Table B holds the same points as the rows below and some others, measured another way and shuffled. Each row below is followed by which row of B it is.
B:
0: [ 125  420   94 -199   76  -70  161  185 -300  182  197  -62 -150    3
 -111 -293   -3 -198 -470  123  164 -361 -110 -165  -86 -141  -96  -62
 -276   91]
1: [  15  -90  114   30  -56   22  268  182  -33   34  -37  -33   49  -95
 -138  -20  -98  -84   43  116  -15 -151  -13   51    9  -29  449  162
    1 -224]
2: [ 227  205  211   30 -101   29  497  198  -34   99  -75  -35  279 -165
 -208 -129 -166 -147 -134  123  119 -318  -79   84  149   -6  438  203
 -106 -238]
3: [  58 -487 -132  132   61 -138  -11   27  145  -52 -137  119 -111 -101
   69  140  144  125  317  175 -180   55  224  234  -88  140  293   19
  510 -146]
4: [-122 -164  -61  -98  211 -135 -103  -23 -112  -80  143  -63  -84   23
   52   46  238   49  110   47 -109  117 -110   67 -139 -145 -150  -40
   -9 -126]
5: [ 507  354 -205 -253 -151  -83  177    4 -202  290  170  159   35   16
   35 -171  152 -236 -409  436  268 -348   88 -213  -88  258 -179 -299
  154  154]
6: [-195 -461 -207 -161  -96   89 -223  -51  -46  -95  220 -149  -61   93
  -73  207  188  -76  339  104 -146  340 -150  -56 -196  -45   11  -86
   92 -279]
7: [ 171   29  173  206  324 -192  257   65  183 -109 -219   -8  255 -239
 -105 -102  113  154   55 -145  -82  -66  -89  496  161 -143   -9  180
  165 -226]
8: [   1  217   12 -215    8  -12  -43  243 -300  197  237  -96 -445   63
 -180 -287  -31 -238 -438  124   93 -311  -38 -260 -227 -139  -59 -114
 -159  151]
9: [-555 -742 -374 -280   84   36 -736  -91 -179 -171  426 -225 -585  260
   20  251  363   -5  398   32 -328  568 -143 -193 -502 -205 -320 -252
   99 -104]
10: [-117 -624 -212   50   77 -116 -220   13   84  -81  -20   73 -313  -10
   78  181  201  121  359  152 -250  168  201  135 -226   68  192  -56
  483  -98]
11: [-186 -270   13 -107  -76  139  122 -104  -11 -203  146 -246  520    2
 -140  279  130  -60  458   -9 -115  397 -428  113   70 -162  118  143
 -225 -595]
12: [ -42 -124 -188 -395 -404  245  161 -216 -235  -32  403 -208  650  151
  -36  375  161 -288  352  342   81  369 -446 -284    2   58  118  -63
 -349 -557]
13: [-214 -376 -310 -244  102  -66 -440  -98 -160  -69  323  -92 -315  156
   68  139  360  -14  184  125 -161  320  -93 -113 -338  -84 -354 -261
  127  -51]
14: [-391 -405 -178 -262   48  -13 -300  -37 -269  -82  352 -146 -266  182
   80  197  230  -42  251  145 -181  286 -153 -216 -310 -161  -33 -108
 -142 -177]
15: [ 294  -35 -126  -49  -55 -168  247   -2  -81  133  -11  212   99  -59
  183   54  134  -17    7  415   68 -223  212   -9  -33  261  256  -86
  272  -50]
16: [  13   82  155   83  310 -141  -29  284   -5   29  -51  -87 -402 -130
 -237 -346   -2    7 -297 -180  -64 -255   -2  202 -103 -262 -101   52
   88   86]
17: [ 531   39  -37  176  131 -239  349  -32  227   35 -268  226  349 -250
   57  -38  180  117   28  181   40 -184  160  423  166  226   39    2
  518 -107]
18: [ 193  -20 -279 -375 -378  111  128 -134 -267  144  347    5  307  131
   64  209  171 -279   75  506  165   62 -117 -355 -101  241   71 -221
  -65 -225]
19: [  57  -53  116  108  280 -134  179  -30  130 -166  -97  -77  354 -165
  -70   16  180  130  195 -120 -109  112 -216  422  131 -175  -82  138
   43 -331]
20: [ 238  272  195   48   99 -110  393  188  -45  101  -81   22  127 -167
 -126 -207  -55  -60 -233   63   90 -362  -34  139  102  -64  193  128
  -58  -93]
21: [ 286   -9   31   97  -33  -87  234  233   42  163 -155  134 -189 -157
 -114 -183  -82  -69 -175  188   43 -374  245   88  -29  128  358   34
  344   43]
22: [ 136   17   86  123  237 -174   70  251   44   70 -133   51 -340 -158
 -133 -266   -2   38 -226  -25  -45 -322  162  204  -79  -82   85   41
  266  103]
23: [ 443  -58 -160  150  225 -361   74   88  105  151 -224  350 -305 -170
  159 -176  198  140 -180  262   -8 -381  456  248 -104  259    8 -152
  702  261]
24: [ 544 -113 -169  121  -28 -206  324  -82  194   84 -231  301  338 -201
  143   87  196   82  137  374   52 -154  278  283  101  388  206  -64
  623 -106]
25: [-319 -559 -526 -462 -128  -31 -632 -102 -415   94  536    5 -696  354
  261  237  363 -126  162  478 -136  261  134 -554 -601  103 -166 -449
  156  145]
26: [   8  356  332 -106  -73  152  498  157 -164   -6  115 -278  529  -94
 -322  -95 -164 -232  -99  -53  128 -123 -476   12  219 -271  265  275
 -592 -446]
27: [ -69  217   37 -207  122  -28 -123  217 -280  120  260 -163 -435   54
 -198 -311   24 -186 -410   -8   46 -221 -133 -182 -226 -257 -238 -100
 -217  134]
28: [-128 -177   12 -107  -55   19  108   74 -152  -12  138  -80   36   16
  -37  102   34  -85  150  172  -44   23  -97  -80  -79  -71  298   75
 -119 -262]
29: [ -87 -532 -170   82  179 -234 -167   67   26  -10  -65  167 -470  -39
  178   95  182  176  228  205 -229  -30  341  118 -254   86  262  -48
  494   27]
30: [  62  -30  -13  -98  -33  -87  240   56 -171   77   64   68   78  -27
   81   57   55  -57   30  300   35 -156   43  -68  -41   64  324   34
  -34 -154]
31: [ -86 -272 -300 -218  125 -140 -322  -96 -182   -5  271    7 -292  132
  156   95  350   15   99  214 -115  166    9 -112 -305   -1 -298 -261
  177   24]
32: [  32  442  141 -287  -61   79  241  145 -360  139  302 -203  117   39
 -203 -196  -43 -290 -357  100  192 -226 -334 -250  -21 -209  -29    5
 -531 -132]
33: [ 186  -64   18   60   65 -174  296   76  -27   70  -97  160   62 -127
  104    3   54   45   33  261    4 -243  172  123   13  118  355   70
  202 -104]
34: [ 382  -50  -34  158  102 -179  192  126  162   88 -218  182  -65 -194
  -42 -133   66   47  -83  140   -4 -268  249  284   16  164  142   -8
  516   29]
35: [  -1 -325  -82  -32 -135   43   64   70    7    3   26  -25    9  -28
  -84  114   29  -72  217  188  -80   55   17   12  -71   60  332   25
  188 -235]
36: [ 208 -201 -116   82  126 -226   46   87   42   78 -112  209 -248 -107
  116  -47  137   89    3  238  -65 -205  316  143 -125  159  161  -69
  476   75]
37: [  60 -352 -157  -43 -138  -42  117    1  -40   39   29  106   27  -15
  102  202   94  -25  260  361  -58    2  145  -44  -97  198  415  -17
  245 -193]
38: [ 286 -264  -88  200  188 -240  123    2  224  -25 -247  199   35 -196
   81   30  191  180  171  138 -111  -81  243  397   15  161  120   12
  593  -81]
39: [-511 -418   93 -143  -67  223  -21  -19 -102 -262  252 -408  313   66
 -228  311   38  -90  530 -125 -207  506 -540    8  -18 -360  242  234
 -453 -660]
40: [ 191  461  146 -192  -35  128  237   91 -129   49  197 -261  361  -58
 -373 -229   -1 -267 -303  -87  187  -80 -466    2  109 -224 -268   12
 -368 -227]
41: [ -60 -218    6  -18   64 -102  165  -11  -71  -54   33    6  163  -41
   95  161  115   52  256  180  -97   41  -32   84  -18  -14  299  100
    2 -279]
42: [-246 -285    2 -135  -76   83   76   -5 -133 -101  186 -177  191   43
  -48  227   72  -74  326  105 -102  229 -248  -52  -51 -123  275  100
 -218 -410]
43: [  90  215  203  -52 -112  173  288  217  -28   37   49 -241  213 -102
 -433 -191 -162 -247 -161  -94   88 -127 -318   43  107 -202  137  151
 -231 -276]
44: [ 118  226   95 -134  -33   20  243  110 -159   81  125 -104  174  -47
 -165 -116   -5 -173 -176   84  108 -158 -209  -43   27  -99   52   37
 -214 -165]
45: [ 233  524  478   94   84   35  665  238   25    1 -137 -199  596 -265
 -417 -279 -215 -138 -250 -205  156 -313 -390  304  361 -280  213  369
 -403 -383]
46: [-327 -300   82  -36  200   45  -46  -96   48 -317  121 -326  376  -22
 -176  206  205   68  458 -243 -225  493 -504  282   40 -369 -117  171
 -248 -558]
47: [-395 -593 -419 -329   27  -52 -635  -44 -283   -7  430  -63 -712  270
  155  179  333  -44  195  251 -217  296   75 -340 -552  -41 -199 -330
  159   80]
48: [  83 -163 -165  -74   27 -115 -152  190 -116  169   73  102 -596   14
  -17 -149   61  -81 -208  236  -28 -255  270 -130 -290   81   74 -171
  340  221]
49: [ 309 -234 -258   71  128 -352 -103  180  -29  262 -126  407 -752  -58
  234 -174  137   89 -229  435  -41 -479  685   -9 -320  329  191 -229
  767  439]
50: [ 268  -39  -17   99  139 -159  212   -8  132  -28 -141   83  241 -169
   -8   -9  163   84   82   80  -21  -54   15  315   81   57   16   33
  292 -177]
51: [  32 -487 -489 -260 -104 -125 -307 -182 -165   71  264  169 -261  165
  297  274  391  -11  253  505  -85  188  218 -225 -360  294  -71 -359
  426   30]
52: [ 460  275  250  220    9 -115  596  310  111  181 -314  164  111 -297
 -176 -279 -207  -52 -297  138  140 -595  199  250  192  112  522  221
  233  -35]
53: [ 377 -238 -310  -22    5 -176   23 -162  112   31  -42  200  173  -61
  160  145  331   61  180  326  -15   64  162  173  -50  309 -109 -207
  574  -74]
54: [ 107   27  276  320  397 -225  172  330  188  -29 -322   11 -295 -283
 -226 -348  -79  148 -197 -240 -119 -352  122  471   40 -225  151  222
  275   30]
55: [ -34  112  168  -85  -25   27  280  184 -158   51   88 -113   73  -51
 -161  -77  -93 -147  -97   76   44 -184 -162  -53   14 -140  307  148
 -273 -215]
56: [ -24 -248  151  187  131  -65  232  126  158 -133 -183  -48  175 -182
 -131   46  -11   94  267  -65 -149   11  -51  357  100 -112  377  260
  126 -347]
57: [-246 -438  139  117   25   73  130  110  128 -194  -74 -186  157 -113
 -206  164  -47   39  431 -100 -218  208 -177  243   44 -185  459  293
   -4 -484]
58: [ 254 -262 -380 -125  -36 -160 -191  -38  -58  154   99  205 -331   50
  161   24  282  -29  -28  401  -11  -78  303  -79 -282  292 -110 -329
  553  173]
59: [ 123  -32  -17   21  206 -276  175   57  -97   66  -42  187  -84  -79
  196  -19  140  101  -26  255  -29 -252  201   91  -73   64  189   -4
  166   11]
60: [ 836  524 -147 -111 -141 -142  405   31  -53  348  -30  272  223 -132
  -18 -277  110 -206 -527  442  358 -532  194  -23   64  383 -150 -263
  367  188]
61: [-310   58  147 -298 -180  311   78   80 -244  -84  369 -460  288   93
 -404   37  -70 -321   71 -111   25  241 -630 -201   -2 -370   39  137
 -656 -498]
62: [ 383  314  133   36    5  -31  401  126   43   94  -89  -13  317 -193
 -227 -201  -31 -115 -227   40  147 -269 -115  196  169   -2   48   73
   44 -147]
63: [ 348  -85 -415 -184   49 -275 -202  -30 -170  242  141  304 -482   65
  277  -71  337  -29 -238  490   62 -242  410 -165 -335  331 -251 -429
  556  375]
64: [ -34  222  291  -56  -31  153  362  168  -73  -46   77 -301  412 -115
 -370 -101 -129 -186  -46 -143   60  -34 -460   96  178 -300  181  258
 -453 -437]
65: [  67 -322 -582 -395  -88 -140 -530  -85 -317  225  419  175 -726  259
  263   44  392 -137 -125  541   -4    0  317 -452 -554  272 -348 -561
  445  358]
66: [-183 -373 -102 -143 -117  162 -101  -66    1 -159  203 -244  220   44
 -184  222  145 -108  384    8 -134  409 -326   29  -70 -124   14   16
  -51 -440]
67: [  55 -261 -173 -137 -148   22   68  -99  -60  -13  138  -10  228   26
   34  220  170  -77  272  271  -24  165  -73  -39  -55  117  148  -57
  103 -291]
68: [-214 -662 -331  -33  193 -242 -428   11  -73  -18   86  158 -685   86
  268  148  300  170  256  258 -276  104  353  -29 -423   81   71 -197
  506  128]
69: [ 437   -7  -39  169   90 -195  177  183  161  147 -238  221 -197 -204
  -64 -220   34   35 -195  164   22 -381  333  244  -22  185  140  -47
  578  132]
70: [ 329 -156  -19  141  -43 -140  399   35  116   46 -212  218  287 -186
   88  100   46   64  181  312   -1 -195  209  230  110  258  489  102
  377 -211]
71: [ 329  250  115   14  -69   60  266  221   53  115  -60  -89  106 -155
 -374 -278  -97 -200 -293  -29  133 -262 -114  129   87  -45   34   46
   86  -89]

[-646 -394   96  -42 -611   30    2  143   70 -554  206  165   51   47
 -300  -60   93 -680  538  214   25  118  184  357  327   96 -260   68
  136]
54
[ 249  141  176  -15  272  259  -62 -312 -254 -208   72 -392 -258  166
  124  -29   20  100 -336 -284  155  -40  -70   92   13 -227 -146  221
 -433]
68
[-432 -121  158  177 -475   66  -27  297  176 -188 -135  139  210  128
 -184  119  118 -525  164   46  -39 -131   92   41  203  -81  -44   15
   20]
69
[  10  -58   60   12 -175  -85  257  242  299  181 -238   89   59   18
  123  -15  -27  -86   -8  257  -42  114  -15 -144  173  230  122 -205
  205]
71
[  46  -24  -12 -147  -42  138 -111 -132 -237 -227   97 -145 -153 -156
 -105 -134  156  -27   91   40  -26   -7    2  127   76  122 -183   41
    8]
19
[-288  -42  172 -146  -28  209 -113  142 -467 -309  -66 -115 -140 -243
 -318  -30  136 -180  -59  -39   40 -137 -123   70  -51 -114 -141   -4
   14]
3
[-424 -101   81  183 -546  134 -214  176   81 -303  -29  108  223   78
 -279   95  234 -557  289  -17  -92 -228  162  135  203  -78 -152  109
  -15]
36
[ 288   26  -32   29 -103 -118  246   98  423  319 -216   49   79   52
  283  -35    3   84  -18  271 -109  136   25 -187  210  341  140 -196
  183]
32
[ 672   89   -3 -147  415  -17  373 -321  117  240  -65 -334 -418  180
  516 -239 -251  462 -367   91  218  374 -119 -123   61  232  116  -76
 -105]
64
[-416   11   57  223 -581   62 -194  538  139   51 -375  271  417 -154
 -347  196  318 -475  175  104 -266 -396   69 -163  105   23   50 -142
  255]
63
[ 453   77 -124   79 -139 -136  182  -30  546  379 -154   41  128   94
  362  -42   66  142   53  275 -186  120  103 -172  271  436  113 -151
  152]
40
[ 397  119  237   13  374   56  357 -148  165  152 -137 -301 -236  344
  458  -10 -239  225 -519  -91  217  209 -130 -123   90 -102  106   16
 -322]
2
[  97  118 -166  153 -402   72 -277  105  140  116 -187   90  253 -148
 -138   26  354 -136  223   87 -282 -297  134 -103  113  225  -22  -45
  178]
25
[ 432  181  160  -95  478  178  177 -201 -246   72 -149 -408 -397  106
  259 -103 -155  342 -558 -178  248   92 -221 -122 -104 -133   62   19
 -284]
50
[ 549   74 -167 -325  315  138  -45 -451 -369  -90  166 -369 -449 -239
  113 -335   72  429  -58   60   57  169  -73   88  -29  303 -157   23
   -2]
46
[ 273  -26 -193 -302    6   77 -109 -228 -285 -128  137 -156 -254 -365
  -70 -290  192  196  205  208  -86   94   -6  112   48  409 -183  -59
  214]
39
[  25  191   99   75  -37  188 -202  150 -176   29 -239  -81  106 -152
 -151  108  256  -44 -187 -115 -144 -333  -64 -132  -27  -94  -21  -14
  -53]
53
[ -22  -75   31   25 -251  -93  229  270  324  182 -246  131   93    2
   87  -10   -1 -128   56  289  -74   95   11 -149  184  264  124 -215
  261]
0
[ 659  383  -54  275   77   59  -34  -75  362  508 -360 -157  146  192
  365   97  127  287 -358 -112 -147 -208   12 -351   58   72  197  -28
 -161]
18
[  33  -30   70  102 -180   70   33 -101  193 -128   30  -88   -7  253
  109   -8   23 -191   36  -17   46   43  101   90  215    1  -78  108
 -163]
1
[-300  -78  -10   93 -528   80 -237  171   91 -209   -9  151  271 -106
 -272   63  333 -425  371  114 -240 -221  169  109  225  128 -169   28
  137]
35
[-174  -76   45   -5 -167  214 -106  -45 -299 -339   -6 -174 -247   55
 -215 -133   15 -250   26 -112  223  -36  -17  127  -20 -127 -110  108
  -88]
29
[ 119  249   56  170 -128  185 -312   55   -4   51 -163  -57  266  -83
  -85  175  373  -69  -91 -148 -286 -418   48  -97   78  -64  -82   70
 -134]
51
[-100 -144  -74  -55 -399  -81   48  174  237    5  -44  178  145 -157
  -58  -65  171 -211  350  355 -201   62  108   18  253  396  -45 -162
  340]
26
[ -85  140  198  240 -190  -34  179  602  340  441 -615  177  335   13
   47  246   62 -147 -304  110 -158 -234  -99 -433   59  -14  308 -285
  174]
60
[ 710  277    2  -98  437  123   28 -348  -79  203  -50 -373 -228   -9
  352  -97   51  502 -396  -88  -21   29 -103 -122    9  118  -13   25
 -225]
13
[  75  163  -21  133 -201   46  -59  352   93  316 -455   76  186 -170
  -80   79  197  -31 -111   90 -176 -269  -54 -319  -16  121  176 -213
  225]
65
[ 130  128   56  -52    3  109 -148   27  -88   14  -66  -68  109 -221
  -39   53  286   53  -45   38 -248 -189  -10  -41   95  112 -106  -31
    8]
31
[-255 -134  135 -145 -135  152  -94  -25 -245 -419  168  -80  -72 -119
 -203  -49  159 -252  156   36  -23   -9   21  237  147    7 -258   90
  -39]
56
[ -41   65  280   37  175  176  169  124 -180  -40 -265 -231 -225  168
   43   30 -153  -55 -458 -176  266  -19 -189 -118  -74 -294   93   -2
 -223]
23
